Below is a small trained network, with its code and all its weights. Each question gives an input and a target symbol and asks what happens when units are switched off, that is, made to give their printed mean instead of their output.

import numpy as np


def w(rows, s, z=0):
    codes = np.array(rows[::2]) - 128.0
    scale = np.full(codes.shape[1], s)
    scale[-1] = z or s
    return codes * scale


def f(y):
    return np.maximum(y, 0)


def softmax(a):
    e = np.exp(a - a.max(-1, keepdims=True))
    return e / e.sum(-1, keepdims=True)


def log_softmax(a):
    a = a - a.max(-1, keepdims=True)
    return a - np.log(np.exp(a).sum(-1, keepdims=True))


def net(x, mask):
    ids = ['ΓΔΛβεζημψ'.index(c) for c in x.split()]
    T = len(ids)
    res = E[ids] + P[:T]
    r = res
    for j in range(3):
        rows = slice(4 * j, 4 * j + 4)
        q, k, v = (r @ M[0][rows].T for M in (Q, K, V))
        z = softmax(np.where(np.tri(T) > 0, q @ k.T / 4**0.5, -1e9)) @ v
        o = O[0][rows]
        res = res + np.where(mask[j], z, o[:, -1]) @ o[:, :-1]
    y = f(res @ A[0][:, :-1].T + A[0][:, -1])
    res = res + np.where(mask[3:7], y, B[0][:, -1]) @ B[0][:, :-1]
    return log_softmax(res[-1] @ U[:, :-1].T + U[:, -1])


Q, K, V, O, A, B = {}, {}, {}, {}, {}, {}
E = w([
[156,92,135,123,34],'Γ',
[88,105,217,194,164],'Δ',
[68,41,31,57,140],'Λ',
[206,54,200,125,99],'β',
[76,165,79,94,2],'ε',
[60,21,130,121,217],'ζ',
[113,136,167,79,138],'η',
[29,162,142,181,95],'μ',
[120,77,175,225,46],'ψ',
],0.0091)
P = w([
[129,130,132,117,123],'0',
[111,92,36,190,133],'1',
[94,97,167,103,89],'2',
[87,70,72,158,120],'3',
[70,80,195,91,68],'4',
[73,8,71,108,141],'5',
],0.012)
Q[0] = w([
[167,172,92,154,165],'H1',
[136,176,157,117,136],'H1',
[76,4,120,116,66],'H1',
[185,224,113,139,180],'H1',
[155,210,208,112,100],'H2',
[189,151,17,149,226],'H2',
[218,235,107,132,194],'H2',
[181,219,151,123,145],'H2',
[91,91,140,146,96],'H3',
[140,163,153,155,132],'H3',
[83,59,125,109,89],'H3',
[167,189,131,138,158],'H3',
],0.013)
K[0] = w([
[173,179,113,162,122],'H1',
[140,106,72,141,162],'H1',
[76,93,193,89,105],'H1',
[180,166,85,155,143],'H1',
[154,88,5,161,220],'H2',
[184,236,156,163,100],'H2',
[208,227,103,189,139],'H2',
[196,187,71,183,168],'H2',
[119,94,147,121,110],'H3',
[139,169,137,140,121],'H3',
[112,71,142,112,120],'H3',
[140,174,119,142,139],'H3',
],0.015)
V[0] = w([
[163,152,171,23,150],'H1',
[122,138,163,142,140],'H1',
[57,152,74,177,104],'H1',
[136,175,209,96,153],'H1',
[124,202,60,78,5],'H2',
[218,113,88,105,47],'H2',
[71,189,185,201,104],'H2',
[33,169,29,18,169],'H2',
[88,102,90,79,163],'H3',
[165,133,177,110,101],'H3',
[130,105,106,81,125],'H3',
[146,105,120,74,113],'H3',
],0.011)
O[0] = w([
[77,163,84,216,194,126],'H1',
[147,141,111,129,131,114],'H1',
[135,158,168,91,86,148],'H1',
[140,188,68,166,170,88],'H1',
[29,173,126,25,146,165],'H2',
[65,54,87,71,149,122],'H2',
[176,226,85,73,92,63],'H2',
[69,193,246,145,137,253],'H2',
[138,149,161,152,96,249],'H3',
[104,89,92,153,151,68],'H3',
[113,135,143,152,118,205],'H3',
[107,128,138,154,120,187],'H3',
],0.013,0.0056)
A[0] = w([
[26,150,197,129,89,43],'N1',
[233,120,2,150,108,95],'N2',
[153,187,58,188,207,253],'N3',
[152,217,210,170,128,129],'N4',
],0.0069,0.0058)
B[0] = w([
[188,112,182,92,234,252],'N1',
[203,113,173,91,228,159],'N2',
[64,253,67,217,203,149],'N3',
[129,69,94,167,27,203],'N4',
],0.0068,0.018)
U = w([
[4,30,37,99,54,237],'Γ',
[216,224,147,141,186,55],'Δ',
[99,94,210,148,187,134],'Λ',
[114,86,71,164,224,6],'β',
[92,228,119,27,202,26],'ε',
[153,83,117,229,37,132],'ζ',
[31,253,84,186,154,235],'η',
[162,248,139,77,17,254],'μ',
[224,76,125,50,125,31],'ψ',
],0.0055,0.0034)

Each question gives the input, a string of symbols that net reads in full, and the target symbol t.
The units are the heads (4 rows each of Q, K, V and O) and the neurons (one row each of A and B). Each row of codes is followed by its name. A weight is (code - 128) times the scale printed after its matrix; where a second scale follows, it is the last column's (O, A, B and U).
mask holds one flag per unit, heads first, then neurons. A switched-off unit (its flag False) gives its mean, the last column of its rows in O or B, instead of its output. The means were averaged over made-up inputs and are rounded, as every weight is.
A unit's drop is (log p(t) with every unit on - log p(t) with that unit switched off) / (log p(t) with every unit on - log p(t) with every unit switched off).
The circuit of an input: a set's keep is (log p(t) with only the set's units on - log p(t) with every unit switched off) / (log p(t) with every unit on - log p(t) with every unit switched off). Starting from all 7 units, units are removed one at a time, each time the one whose removal leaves the highest keep (on an exact tie, the one counted first), for as long as the keep stays at least 0.8.
circuit, biggest first: the units of the circuit, biggest drop first
top k neurons: the k neurons with the biggest drops, biggest first
heads that matter: for each layer, one digit per head in row order, 1 if its drop is at least 0.15 and else 0, layers parted by /
drop when u is switched off: that unit's drop, to one decimal
input Λ μ ζ η, target ζ: circuit, biggest first -> [H2; N1]
input ζ ψ Λ Λ ζ Γ, target ζ: top neuron -> [N1]
input Γ Λ ε, target Λ: heads that matter -> 010
input β β η Δ, target η: heads that matter -> 100
input β Λ ψ ε, target ψ: circuit, biggest first -> [H2; N2]
input ζ Λ η ψ, target η: heads that matter -> 100
input η Λ β Γ μ ζ, target μ: heads that matter -> 010
input β η ζ Γ Γ ζ, target Γ: heads that matter -> 010
input μ η Δ β Γ μ, target Γ: heads that matter -> 010
input ε η μ η ψ μ, target ψ: heads that matter -> 110
input ε ψ η ε, target η: heads that matter -> 100
input Λ ψ μ Λ β ψ, target β: heads that matter -> 110
input ζ η μ, target ζ: heads that matter -> 010
input Λ Λ μ η, target μ: circuit, biggest first -> [H2; H1]
input η ψ Γ ζ Δ, target ζ: circuit, biggest first -> [H2; N4]
input ψ η Δ Λ, target Δ: circuit, biggest first -> [H2; N2; N3]
input ε Δ μ, target μ: circuit, biggest first -> [H2]
input ε Δ ψ Γ ε, target ε: circuit, biggest first -> [H2; N4]
input μ Γ η Λ, target η: circuit, biggest first -> [H1; N3]
input η ψ ε η, target ε: circuit, biggest first -> [H2]
input Λ Γ Δ η, target Δ: top 2 neurons -> [N2; N3]
input Λ Λ Δ Γ, target Δ: top 2 neurons -> [N2; N3]
input Λ ζ Λ Δ μ η, target μ: drop when H2 is switched off -> 0.5
input Λ Γ Γ ε, target Γ: drop when H2 is switched off -> 0.8
input Λ Λ Λ Δ ψ Λ, target ψ: drop when N2 is switched off -> 0.4
input η ζ β Λ, target β: drop when N2 is switched off -> 0.3
input μ Δ μ Γ μ Γ, target μ: top neuron -> [N1]
input β Γ ψ Λ η η, target η: top 2 neurons -> [N3; N1]
